In the rows, 128 means zero.
Each row of numbers stands for one element and depends on some of the facts below. Use the named rows to name the rest.

Some facts about the elements:
taklaska: uses; puplar: points at; pidon: belongs to class
batin | puplar puplugir, drikle | pidon 319
batir | puplar dremo, plaber | pidon 247
bezon | puplar stoskis, testus | pidon 256
bigruder | taklaska bugrak | puplar puplugir | pidon 52
biska | puplar pluklan | pidon 247
bofal | taklaska britul | pidon 256
bokan | taklaska sabamu | puplar tostim | pidon 256
boro | pidon 9
bostatro | puplar skotegrur | pidon 721
bragar | puplar rulosus, bramam, niru | pidon 9
brakik | puplar tovi | pidon 247
braklus | puplar drikle, trogul | pidon 721
bramam | taklaska gribron | pidon 247
bremo | puplar pluklan, skebri | pidon 52
bribres | taklaska rotres | puplar klastik | pidon 9
britul | puplar klastik | pidon 319
brobreduk | taklaska fleflan | puplar bigruder | pidon 9
broskonul | taklaska klastik | puplar rulosus, bezon, trogul | pidon 256
brotin | puplar grurak | pidon 256
brumikul | puplar danan, trekin, skebri | pidon 9
brune | puplar dremo, bramam | pidon 52
bugrak | puplar livan, tostim, flutir | pidon 256
dama | puplar livan | pidon 319
danan | puplar voklum, stubral | pidon 721
devas | puplar brobreduk, zuklakik | pidon 247
didar | puplar mobos, dufuskol | pidon 256
dopum | pidon 319
dradan | taklaska sifluk | pidon 247
drafon | taklaska zazu | pidon 721
draplik | puplar nimam | pidon 256
dremo | puplar testus, klastik, muflo | pidon 721
driflobri | taklaska klazas | puplar fosta | pidon 721
drikle | taklaska trerustol | puplar retril | pidon 721
driluk | taklaska skebri | puplar vuflun | pidon 52
driplu | taklaska getus | pidon 319
dromupla | taklaska dradan | puplar dopum | pidon 319
drunikur | puplar batir | pidon 9
dufuskol | taklaska zome | puplar muflo | pidon 721
dugru | taklaska ziklu | puplar musko, pluklan, dutre | pidon 247
dutre | taklaska plefes | pidon 52
famos | puplar tilal | pidon 721
fefin | pidon 247
femis | pidon 9
fiflum | puplar plaber | pidon 52
fiklim | puplar mobos, dufuskol | pidon 256
flaze | pidon 721
flebak | taklaska tiskis | puplar dama, bramam | pidon 52
fleflan | taklaska zegek | puplar taso | pidon 9
flograk | taklaska driplu | puplar sedon | pidon 9
flutir | puplar testus, vutrek, batir | pidon 9
fosta | taklaska mubrok | puplar skotegrur | pidon 256
fotropla | puplar tilal | pidon 247
fudro | puplar rogabro | pidon 256
getus | taklaska tolur | puplar zegek | pidon 319
geve | taklaska stestigor | pidon 256
giklik | taklaska riken | pidon 247
grafife | pidon 721
grenubus | puplar nimam | pidon 319
grestilo | taklaska rutrar | puplar zugun, grafife | pidon 52
gribron | taklaska bokan | puplar nubibras | pidon 319
grurak | puplar boro | pidon 721
gruru | taklaska retril | puplar kikor, grurak, braklus | pidon 52
gurim | puplar traklil, bokan | pidon 256
kebo | pidon 721
kefol | taklaska trabror | puplar relur | pidon 256
kibe | puplar kefol, trekin | pidon 52
kidim | taklaska bigruder | puplar trabror, kladra | pidon 247
kikor | puplar dremo, testus, vutrek | pidon 247
kladra | puplar nizem | pidon 256
klastik | taklaska grafife | pidon 52
klazas | puplar batir | pidon 247
klazor | taklaska vigrun | pidon 52
kleplebril | puplar rogabro, mobos | pidon 721
klini | taklaska drikle | pidon 721
kludrer | puplar didar, dufuskol | pidon 256
klumol | puplar flaze, testus | pidon 247
klumum | taklaska flebak | puplar tolur | pidon 319
kudre | pidon 256
lapam | puplar dopum | pidon 256
lefo | taklaska drafon | puplar puplugir, bezon, tilal | pidon 247
ligrik | puplar flaze | pidon 721
livan | pidon 9
matrel | puplar kefol | pidon 247
medram | puplar triska | pidon 319
megi | taklaska perem | puplar driluk | pidon 256
meto | puplar livan | pidon 721
mobos | pidon 319
moklen | taklaska brune | puplar skotegrur | pidon 319
motra | taklaska driluk | pidon 247
mubrok | puplar bostatro | pidon 721
muflo | taklaska relur | pidon 256
musko | taklaska bribres | puplar flutir, niru | pidon 9
nasi | puplar zetu | pidon 256
nefel | taklaska vugidrol | pidon 721
nepun | puplar traklil, flutir | pidon 256
nimam | puplar grurak | pidon 9
niru | taklaska fefin | pidon 319
nizem | puplar puplugir | pidon 9
nubibras | pidon 247
numor | taklaska grenubus | puplar tostim, pumu, stiva, ligrik | pidon 9
perem | taklaska flutir | puplar famos | pidon 721
plaber | pidon 247
plefes | taklaska voklum | puplar kikor | pidon 721
pleplo | puplar femis | pidon 256
plevok | taklaska klazor | puplar plaber | pidon 256
plobol | puplar bigruder | pidon 319
plufle | puplar bramam | pidon 52
pluklan | puplar kebo | pidon 9
plustiklu | taklaska fotropla | puplar livan, boro | pidon 9
pubri | puplar klazas | pidon 256
pumu | pidon 319
puplugir | pidon 319
rasek | puplar britul | pidon 9
relur | puplar flutir | pidon 52
reni | taklaska rumam | puplar trogul | pidon 721
retril | puplar fosta | pidon 721
rezo | taklaska trogul | puplar moklen | pidon 256
riken | taklaska sedon | pidon 319
riskifas | puplar dremo, mobos | pidon 52
rogabro | puplar stestigor | pidon 721
rone | puplar devas | pidon 721
rotres | taklaska stulur | puplar rotru | pidon 721
rotru | puplar pumu, tisor, fiklim | pidon 256
rukler | taklaska trinis | puplar klumol | pidon 247
rulosus | taklaska motra | pidon 721
rumam | pidon 721
rumir | taklaska kebo | puplar bezon | pidon 247
rutrar | puplar ziklu | pidon 9
sabamu | taklaska treri | puplar mubrok | pidon 247
sedon | puplar tostim | pidon 247
sife | puplar batir | pidon 721
sifluk | taklaska bremo | puplar livan | pidon 721
skebri | puplar zuklakik | pidon 256
skedro | taklaska tilal | puplar nizem | pidon 256
skegu | puplar kleplebril | pidon 247
skotegrur | taklaska brumikul | pidon 256
starul | taklaska muflo | puplar skedro | pidon 247
stefutron | puplar livan, matrel | pidon 247
stestigor | taklaska vaples | pidon 256
stiva | pidon 52
stogil | puplar megi, kudre, geve | pidon 9
stoskis | pidon 52
stubral | puplar livan, zegek | pidon 319
stulur | puplar boro, kludrer | pidon 721
taso | puplar biska | pidon 256
tepak | puplar fotropla | pidon 721
testus | pidon 721
tilal | taklaska nefel | pidon 52
tiskis | taklaska kidim | puplar musko | pidon 247
tisor | pidon 52
tolur | taklaska troklu | puplar relur, zetu | pidon 256
tostim | puplar klastik | pidon 9
tovi | taklaska fosta | puplar stiva, musko | pidon 721
trabror | puplar kebo | pidon 256
traklil | puplar kebo | pidon 721
traliflil | puplar femis | pidon 721
trekin | taklaska numor | pidon 9
treri | taklaska giklik | puplar kebo, puplugir | pidon 256
trerustol | taklaska nepun | pidon 52
trinis | taklaska vuflun | puplar getus, kludrer | pidon 319
triska | puplar trabror | pidon 247
tritrilim | puplar flutir | pidon 319
trogul | puplar tritrilim | pidon 247
troklu | taklaska plustiklu | pidon 319
trubrem | puplar livan, trogul | pidon 319
vaples | taklaska driflobri | puplar pleplo, bremo | pidon 256
vazo | puplar testus, tilal | pidon 721
veske | puplar livan, riskifas | pidon 721
vigrun | taklaska tovi | puplar dama | pidon 9
voklum | taklaska draplik | pidon 52
volin | puplar pluklan, vutrek | pidon 256
vuflun | puplar fefin, geve | pidon 721
vugidrol | taklaska dugru | puplar nimam | pidon 721
vutrek | puplar klastik | pidon 9
zazu | taklaska zuklakik | puplar medram | pidon 247
zegek | taklaska dromupla | pidon 247
zetu | puplar dremo, testus | pidon 256
ziklu | taklaska geve | puplar relur, stoskis | pidon 319
zome | taklaska dopum | puplar batin, drafon | pidon 721
zugun | taklaska kefol | puplar zuklakik | pidon 256
zuklakik | puplar kebo | pidon 256

Some rows with their names:
[144 122 152 126 134 158 129 136 132 142 133 108 149 125 130 100 126 144
 129 124 135 144 131 123 154 160 103 151 162]: dutre
[119 129 119 128 134 125 130 128 129 119 112 111 132 124 117 107 127 122
 124 124 131 128 144 129 127 135 133 130 128]: drunikur
[125 117 130 123 101 135 135 122 117 119 141 158 102 131 140 158 134 149
 131 138 124 154 123 132 121 116 149 111 100]: plefes
[112 136 122 118 133 104 111 124 142 147 110 145 173 102 109  97 121  84
 124 133 107 143 128 135 130 122 132 128 180]: zegek
[144 127 116 121 133 109 128 127 131 150 116 109 152 115 123  99 128 117
 127 126 133 134 137 126 134 120  98 126 135]: trekin
[101 129 148 139 132 172 122 133 127 110 128 118 133 146 116 107 121 149
 126 119 131 127 132 125 145 163 139 152 154]: brune
[ 77 129 121 131 138 109 114 130 142 133 108 146 166 104 111  99 120  96
 123 126 111 152 138 142 122 131 176 133 172]: stefutron
[114 129 137 125 135 104 119 130 148 140 112 127 173 107 119 104 122  86
 124 133 113 145 134 147 113 125 162 138 166]: zazu
[138 125 117 123 132 117 132 129 129 136 113 112 140 112 120 104 128 126
 125 125 131 143 144 125 134 132 114 128 133]: musko
[140 132 106 126 127 112 128 126 124 131 124 123 111 139 123 138 135 132
 126 122 131 119 137 118 123 122 104 122 106]: kefol
[131 129 148 134 135 163 125 133 131 121 133 109 146 131 129 100 121 145
 128 125 133 114 122 124 150 162 126 148 160]: trerustol
[119 131 121 140 135 153 123 131 124 136 139 124 126 153 138 115 129 168
 130 115 140 113 120 115 151 150 107 140 134]: getus
[109 133 135 133 127 151 121 129 124  92 152 106 155 135 146 126 133 144
 129 109 135 113 113 118 136 174  86 142 127]: gribron
[153 127 133 128 132 153 128 133 121 137 141 118 113 139 133 129 133 157
 130 122 138 126 127 109 154 156  89 139 135]: niru
[126 129 118 125 134 106 133 126 128 131 123 122 115 142 136 135 135 133
 127 118 135 124 139 127 115 118 113 127 101]: gurim
[ 98 129 141 126 157  82 130 125 129 122 134 111 104 130 125 163 129 100
 130 117 146 122 134 121 124  72 183 127  91]: vaples
[146 126 119 119 137  98 136 127 131 148 127 116 128 132 143 131 136 127
 130 124 137 128 132 127 118 110  90 125 107]: zugun
[154 135 106 125 123 111 125 125 123 134 123 120 109 133 121 137 135 131
 126 125 128 117 136 114 125 123 100 120 110]: muflo

Name these rows:
No name comes twice in this set of rows, the named rows included.
[122 135 108 126 132 112 121 123 128 147 115 116 153 121 114  98 123 118
 126 124 130 117 130 125 138 116 102 124 138]  boro
[131 131 136 131 139 158 130 130 126 111 139 114 112 148 145 123 129 163
 129 119 140 103 118 117 142 158 115 141 130]  dromupla
[142 120 131 118 108 127 142 121 120 126 146 156 115 116 153 153 133 146
 133 140 127 144 111 132 126 114 135 105 104]  klini
[164 123 145 120  88 130 129 119 124 155 147 143 122 145 136 158 133 131
 135 144 123 137 110 136 116  90 101 114 101]  kebo
[147 117 144 118  98 124 136 120 123 146 147 147 117 137 146 157 133 136
 134 139 128 149 116 138 117  98 116 115  98]  traklil
[145 129 124 143 132 154 130 137 128 128 143 107 127 148 143 119 131 169
 131 120 142 105 120 115 143 157 129 140 130]  driplu
[135 131 109 125 128 116 130 126 123 120 120 124 108 139 127 139 136 135
 126 121 130 125 140 120 120 129 111 123 105]  tolur
[130 123 102 135 130 117 135 134 133 137 114 106 154 113 129  94 130 142
 125 124 136 137 145 129 131 142 154 128 129]  flograk
[100 122 110 140  97 124 126 121 120 136 144 163 130 135 146 141 132 156
 133 130 128 145 114 135 121 112 158 107 101]  sifluk
[142 135 113 123 135 105 128 125 127 128 126 118 113 131 138 135 133 125
 128 124 134 101 127 124 117 117 107 121 105]  pleplo
[111 122 127 126 140 113 131 139 145 125 109 134 172  99 118 108 125  93
 123 134 113 170 144 143 119 136 168 136 168]  lefo
[144 124 144 123  95 130 132 119 123 140 145 147 113 144 139 159 130 136
 134 140 125 130 110 136 115  97 123 114  99]  grafife

The same elements again, as new rows of numbers:
Named rows:
[171 105 143 171  88 118 116  70  92 106 123 107 128 129 120 136 125 156
 140 126 119 114 112 120 130 149  70 122 124 119  93 161 150  70 136 141
 175 177 132]: rotru
[164 156 127 185  73 112 111 101 141 112 148 123 148 112 108 133 116 128
 138 142 120 136 134 153 152 184  93 141 179 121 120 124 157  83 136 127
 128 199 108]: numor
[156 153  80 159  70 162 114  92 156  97 112  60 143 110  65 191 128  96
 139 123 138 163  99  87 143 209  84 137 141 115 131 169 147 105 150 136
 127 169 126]: stiva
[175 102 122 155 110 130 109  63 125 105 144 136 146 115 153 117 116 134
 117 117 119 166 158 117 188 133  92 109 129 128  81 145 154  26 146 165
 154 168 149]: vaples
[165 114 137 161  85 115 120  61 112 111 121 130 129 136 124 129  95 162
 145 125 121 136 110 107 140 142  65 131 129 118  94 157 164  68 131 137
 155 175 124]: pubri
[165 140  97 191  79 112 108 146 118 149 137 115 170  75  54 138 124 112
 168 105 112 150 107 103 170 148 112 177 153 127 135 148 131 123 145 194
 163 168 147]: driplu
[165 122 143 167  87 116 122  63 115 115 120 128 130 138 133 140  93 178
 148 129 126 145 108 121 137 146  68 130 133 118  95 151 166  74 121 124
 152 167 124]: nasi
[169  62 102 165  89 112 115  99 103 107 113 106 146 131 104 167 114 133
 160 117 139 161 112 109 114 137  74 141 119 117 104 193 139  77 109 158
 151 167 137]: mubrok
[166 150 183 176  89 127 123 127 143 112 156 149 165 121  94 168  83 145
 152 121 118 127 136 115 169 153  94 138 159 102 127 148 166  74 126 117
 111 191 103]: tiskis
[169 126  63 152  89 172 131 118 164 104  91  68 156  90  98 207  93  96
 153 112 146 211 117  76 151 170 108 148 152 115 137 179 118  93 119 147
 110 170 128]: tilal
[170 128 102 164  83 126 112  73 134 113 124 118 137 129 105 145 103 152
 150 128 130 153 107 112 145 172  68 129 130 122 117 163 169  88 134 127
 147 167 129]: sife
[151 162 177 179  60 117 110 101 147 128 136 134 150 117  95 161 127 145
 151 122 117 119 129 126 168 171  81 152 165 103  95 147 151  82 132 133
 144 179 103]: brakik
[175 113 128 162 112 123 128  73 108 106 128 134 138 127 131 132  91 161
 147 123 125 139 128 115 139 131  81 121 142 121 111 146 161  60 118 136
 152 190 128]: plevok
[165 139  92 183  98 105 109 139 119 155 131 114 166  74  45 126 117 106
 175 108 110 155 108 103 169 151 107 187 160 123 126 144 116 128 147 203
 165 162 151]: troklu
[178 134 100 147 162 110 133  62 129 129 126 112 143 124 106 122  71 153
 146 135 113 167 110 105 135 135  85 143 134 115  99 133 118  90 127 164
 164 169 150]: tolur
[174  89 141 176  84 111 112  76  85 110 124  91 129 128 128 151 129 158
 148 121 126 128 108 119 121 148  73 126 115 116  82 165 142  81 137 136
 185 172 140]: didar
[147 131 134 184  40 103  93 142 127 137 151 156 167 101  89 150 116 122
 169  99 124 154 116 101 190 144  82 169 147 129 121 164 167  98 140 173
 135 140 132]: plobol
[178  96  78 171 103 121 115  92 127 116 136 117 148 121 139 164  88 153
 160 127 139 177 117 116 140 147  76 129 131 123 129 158 161  89 120 137
 131 161 146]: reni

Name these rows:
No name comes twice in this set of rows, the named rows included.
[178 133 103 192 102  91 103 117 129 141 151  87 156 111 120 161 113 116
 153 141 124 167 118 153 140 167  90 158 142 125  98 133 120 118 141 146
 145 178 144]  plustiklu
[166 132 108 164  83 139 115  76 125 111 109  88 132 123 107 167 102 143
 152 129 137 152  95  90 143 169  72 130 132 120 117 164 154  98 137 123
 144 164 124]  dremo
[174 116 130 164 112 143 133  84 110 110 132 104 136 125 140 160  88 148
 141 112 130 158 124  91 152 128  73 118 118 111  97 160 143  66 128 143
 150 171 147]  kefol
[157 105 105 164  90 121 105  77 125 103 144 112 148 131 106 141 128 122
 139 120 132 151 125 113 151 160  60 123 114 126  97 171 155  71 144 165
 144 161 155]  traliflil
[152 134 152 184  62 105  92 108 135 118 172 108 155 122 124 156 123 110
 130 129 122 150 132 143 173 170  72 143 138 121  78 148 149  89 150 144
 125 166 141]  brumikul
[171  65 121 154 108 133 148 103  86 104  92  95 137 116 132 167  92 139
 153 100 137 168 113  81 113  98  86 144 124 102  88 195 106  65  85 175
 164 177 137]  skotegrur
[151 156 145 192  33 140 104 139 108 128 122  94 143  80  46 158 147 122
 167 104 114 118  82  75 184 177 104 165 147 111 129 159 152 119 158 157
 161 164 122]  pumu
[177  97  63 173  96 141 115 122 142  93 138  85 164 113  72 190 117  91
 146 126 148 170 128 117 130 180  89 127 139 122 150 177 149  88 128 149
 111 190 139]  klazor
[164 114 128 207  30  98  85 148 101 148 146 115 159  90  88 154 138 138
 183 101 129 141  97 119 172 164  94 168 143 133 126 167 167 128 150 156
 160 156 126]  grenubus
[183 115  48 184  87 126 101 102 153 122 141 102 159 113 116 176 106 128
 170 134 148 189 129 148 129 198  84 133 145 134 152 160 167 115 132 128
 114 167 132]  gruru
[159 143 180 189  59 123 107 119 132 133 141 102 150 117 121 186 126 138
 154 110 126 136 120 116 166 160  80 159 143 100  87 159 135  94 140 127
 144 163 122]  matrel
[162 104 131 146 115 134 132  79 120  96 147 129 145 127 136 138  96 124
 120 109 128 158 137  89 165 113  74 116 118 110  79 163 139  38 128 171
 138 163 163]  zugun
[157  79 139 159  87 122 131  77  93  96  99 100 134 128 102 145 135 136
 135 115 123 128 114 103 118 126  80 137 126 106  73 191 119  57 112 170
 181 189 136]  kudre
[165 135 127 212  38 100  77 143 111 154 157 124 155  95  99 164 121 150
 182 109 123 149  99 118 187 170  85 163 145 134 132 154 186 130 156 137
 142 148 129]  trubrem
[172  90  99 170  85 114 106  88 115 123 127 110 144 128 130 166  97 153
 171 117 140 180 103 111 128 145  70 139 120 128 108 177 154  92 119 140
 135 153 139]  braklus

Now the same elements, written a new way:
Some rows with their names:
[132 172 149 148 109 135 123  77 187 114 143 145 110 190]: bezon
[130 189 137 151 119  94 131  76 145 107 141 121 114 161]: sedon
[133 174 147 149 111 133 120  77 188 114 143 147 106 192]: fiklim
[100 161 139 189 122 126 176  91 212 133 158 168 150 149]: driluk
[139 164 158 124 109 126 139  84 154 136 131 131 113 173]: rone
[143 166 126 159  99 103 173 103 133 166 122 125 102 169]: dama
[129 152 141 144 111 128 139  63 157 139 123 118  93 177]: nizem
[141 165 153 139 112 120 135  79 156 135 127 141  99 172]: dremo
[138 171 139 144 108 130 124  69 182 108 155 150 108 187]: skebri
[122 157 148 147 113 128 134  69 162 149 112 118  92 183]: musko
[159 169 128 131 148 182 133 103 185 105 129 137 119 182]: vaples
[140 165 155 138 111 122 136  79 156 135 128 139 102 171]: grurak
[138 168 149 151 106 123 139  83 162 134 133 141 105 173]: motra
[131 182 128 173  95 128 146 103 187 124 154 145 124 193]: trerustol
[135 186 120 191  99 121 139  98 188 123 147 158 103 198]: tisor
[151 154 174 169  68 153 143  64 137 110 122 128 112 152]: bostatro
[146 168 121 181 101  98 168  95 134 164 118 137  83 170]: pumu
[133 167 167 126 108 130 137  90 158 142 120 127 116 176]: reni

Which element is each row?
No name comes twice in this set of rows, the named rows included.
[135 163 181 163  65 176 131  76 171  96 131 121 139 174]  rezo
[144 165 137 141 101 117 141  73 155 131 151 146 107 174]  fotropla
[126 186 137 161  95 134 144 115 190 131 143 133 134 202]  grestilo
[137 168 151 131 103 126 142  88 158 137 138 131 120 178]  kidim
[115 145 148 180 135 113 170  59 184 134 146 177 115 126]  fefin
[148 164 117 156 100  99 176  96 129 160 134 127 101 166]  britul
[135 169 144 124 107 135 129  76 181 110 161 138 125 187]  nepun
[173 163 113 140 148 161 151  99 156 119 128 142 101 165]  klazas
[161 170 123 166 148 164 126  91 190 100 121 159  83 184]  stestigor
[140 164 162 168  76 157 127  63 171  97 144 138 120 176]  fosta
[142 164 127 164  95 102 172  96 130 168 128 127 104 166]  troklu
[127 151 143 138 113 128 141  65 158 141 124 116  97 177]  nimam

